Each row has two labels, one from each of two sets.
-.16, -.01, .07, .16, -.09, -.07, -.20, -.02, -.02, .00, .04, -.23, .01, -.02, -.03, -.18, .09, .02, -.13, .17, .08, .04, .03, .14, .09, .08, .04, -.06, .03, .01, -.04, -.19, -.01, .12, -.06, .00, -.01, .10, .02, .05, .07, -.41, .07, .03, -.14 => vuli + E
-.08, -.01, -.07, .18, .03, -.06, .16, .06, -.05, -.02, -.02, -.08, -.02, .10, -.06, -.26, .09, .14, .03, .24, -.14, .04, -.09, .15, .09, .08, -.04, .11, .00, -.02, .04, -.13, -.03, .19, .11, .08, .00, .08, -.01, -.02, -.02, -.18, .21, -.28, -.05 => vuli + R
-.17, .03, -.04, .27, .24, .05, .53, .01, -.24, -.08, .07, .04, .02, .07, -.05, -.22, .02, .10, -.03, -.08, .09, .05, -.09, .24, .18, -.25, -.07, .10, .01, -.02, .04, -.23, -.03, .08, .12, .08, .04, -.03, -.08, .08, .07, .06, .29, -.20, .01 => podi + R
.07, .06, .01, -.04, -.07, .03, -.07, -.04, -.12, -.06, -.01, -.08, -.06, .07, .00, .07, .02, .09, -.03, -.06, .02, .01, -.02, .01, .34, -.07, -.03, .04, .08, -.07, -.01, -.09, -.01, .03, .10, -.01, .06, -.02, -.04, -.07, .10, -.17, -.02, -.06, -.04 => voz + R
-.13, -.02, .05, .25, -.07, -.04, -.42, -.03, -.15, -.01, .07, -.06, -.22, .09, -.01, -.05, .03, .10, -.06, .58, .21, .03, .16, .05, -.05, -.06, .08, -.01, -.02, -.01, .04, -.03, -.05, -.08, .08, -.03, .04, -.08, .01, .01, -.01, .21, .16, -.01, -.03 => podi + E
-.15, .06, -.17, .30, -.12, .17, .11, -.06, .00, .06, .32, -.01, .06, -.12, .01, -.23, -.05, .03, -.01, -.33, .34, -.01, -.01, .10, .02, .13, .03, -.03, .18, .01, .05, -.25, -.05, -.05, -.01, -.09, -.06, .01, .07, .01, .05, -.29, .03, .05, -.11 => voz + E
.27, -.11, -.05, -.29, -.10, .02, -.21, -.03, -.19, .07, .02, -.01, -.08, .03, -.04, -.07, -.09, -.02, .00, -.36, .12, .00, -.06, .03, .10, -.16, -.08, -.01, -.04, -.16, .05, -.08, -.06, .04, -.02, .06, -.04, -.01, -.07, .03, .03, -.23, .34, -.06, -.05 => podi + E
.04, .05, -.10, .19, .04, .00, .27, -.09, -.08, .00, .02, -.12, -.05, .01, -.03, -.09, .04, .08, .01, .10, -.03, -.06, -.10, .07, .07, -.02, .03, -.01, -.24, -.03, .02, -.17, .11, -.02, .03, .04, .05, -.05, -.04, .00, .00, -.35, .15, -.09, -.03 => vuli + E
-.08, .06, -.06, -.07, -.04, .00, .00, .01, .04, -.14, -.01, -.10, .05, -.08, .09, -.20, -.10, .04, -.01, .31, .00, .08, -.09, .03, .04, -.15, -.01, .00, -.18, .05, .10, -.04, .01, .03, .02, -.02, -.05, -.08, -.06, .09, -.16, -.29, .19, .01, -.18 => podi + R
.19, .02, .03, -.11, -.03, .05, -.40, -.03, -.17, -.02, -.03, .04, -.01, .04, .10, .09, -.08, .05, .03, .02, .09, .02, .12, .12, .03, .08, -.13, -.02, .05, -.19, .11, .16, -.10, -.07, .02, .07, .00, .13, .00, .02, -.16, .27, .18, .08, .00 => podi + R
-.20, .04, .04, -.22, .03, -.04, -.24, -.03, -.15, -.05, -.10, -.17, -.10, .03, -.15, -.11, -.03, .14, -.02, .01, .04, -.14, -.27, .03, .10, .01, -.09, .07, -.01, -.01, .12, -.08, -.01, -.03, -.02, -.03, -.02, .00, .11, .05, -.14, -.11, .17, .04, .10 => podi + E
.23, .00, -.04, .08, -.07, .04, .06, -.01, -.10, -.02, .04, -.02, -.09, .25, -.01, -.24, -.04, .12, .11, .14, .09, .02, -.05, -.04, .00, .00, -.05, -.06, .02, -.03, .03, -.01, -.05, -.05, .03, .04, .06, .00, -.05, .01, .02, -.20, .25, -.03, -.16 => podi + R
.07, -.09, -.04, .12, .04, .02, .35, .03, .00, -.05, .02, -.08, -.04, -.01, -.01, -.11, .03, .05, -.03, -.08, .05, -.11, -.10, .03, .21, -.09, -.03, .13, .04, .01, -.04, -.22, -.06, .20, .32, .07, -.02, -.02, -.04, -.01, .15, -.03, .09, -.15, .07 => vuli + R
.06, .07, -.03, .04, -.10, .09, -.07, .00, -.10, -.06, .02, -.06, -.05, .00, .15, -.01, -.04, .05, .02, -.19, .15, -.03, -.06, .00, .05, .00, .20, -.02, .05, -.03, .00, -.05, -.12, .07, .09, -.05, -.03, -.01, -.06, .02, .07, .06, -.06, -.05, .00 => vuli + R
.24, .00, -.06, -.16, -.21, -.03, -.51, -.02, .06, -.02, .05, -.11, -.04, -.10, .08, .16, .09, .03, -.01, .26, .14, .02, .03, -.14, .01, .11, .13, -.07, -.03, .00, -.07, -.13, -.08, .19, .33, .00, .01, -.07, -.10, -.02, .00, -.33, -.03, .17, -.13 => podi + R
-.14, -.04, .02, .17, .12, -.02, .25, .00, .09, -.06, -.04, -.05, .08, -.08, .20, -.19, -.07, .00, .00, -.17, .82, .10, -.02, .15, .11, -.13, .24, .14, .02, -.03, -.03, -.18, .01, .01, .08, -.03, -.09, -.11, -.04, -.05, -.07, -.01, -.16, -.01, -.02 => fevig + R
.17, .00, -.13, .10, -.11, -.01, -.12, .00, .03, -.04, -.01, .06, .10, -.11, .07, -.15, -.12, .06, .07, .14, .14, .04, .01, -.04, -.06, .03, -.01, .05, -.10, .01, .07, .06, -.06, .12, .05, .08, .04, -.05, .01, .02, -.10, .00, .05, .00, -.05 => zez + R
-.03, -.01, .06, .14, -.15, -.09, -.43, .04, .14, -.07, .01, .02, .01, .01, .01, -.28, -.15, .08, .07, .25, .05, .05, -.07, .01, .03, .06, .00, .20, -.01, -.05, .06, -.13, -.13, .11, -.08, .01, .01, .04, .02, .03, -.10, -.28, .14, .00, -.17 => zez + R
.06, -.02, .04, .03, .12, .05, -.17, -.03, -.10, .00, .03, .13, -.09, .04, -.08, -.05, -.14, -.01, .04, -.16, .08, .05, .06, .21, .08, -.03, -.13, .06, .00, -.04, .18, -.03, -.13, -.01, .07, .19, -.09, .11, .10, .09, -.02, .06, .30, -.05, -.04 => podi + R
.11, -.01, .02, .08, -.12, -.03, -.10, .02, .05, .18, .10, .01, .05, -.12, .04, -.11, -.02, .02, .03, .01, .09, .02, .05, .00, -.03, .13, .01, -.07, .06, .04, .04, .00, .02, -.02, -.04, .03, -.03, .03, .05, .14, -.10, -.23, .17, -.12, -.04 => zez + E
.09, -.04, -.21, -.03, .01, -.04, -.13, .00, -.01, .03, .00, -.17, .11, .02, -.06, .07, .31, -.06, -.02, -.08, .01, .06, .02, .09, .06, -.05, .00, -.04, -.03, .06, -.01, .13, -.04, .09, -.15, .11, .01, -.02, -.01, .01, -.05, -.50, .36, -.12, -.04 => voz + E
-.08, .01, -.05, .18, .00, .01, .64, .01, .09, .12, .11, .05, -.01, -.09, -.11, -.12, .12, -.14, .00, -.32, .12, -.04, -.11, .25, .04, .06, -.04, .03, .01, .06, -.02, -.21, .06, .07, -.02, -.05, -.08, .01, -.05, -.05, .18, -.17, .22, -.11, -.06 => vuli + E
.20, -.04, -.03, -.32, .01, .09, -.15, -.12, -.11, -.13, .00, -.07, .05, .12, -.09, .11, -.16, .18, -.03, -.22, .09, .02, .04, .03, -.07, -.05, -.09, -.03, .03, -.05, .10, .20, -.07, -.12, -.02, -.04, .03, .02, -.15, .07, -.11, -.03, .29, .08, .06 => podi + E
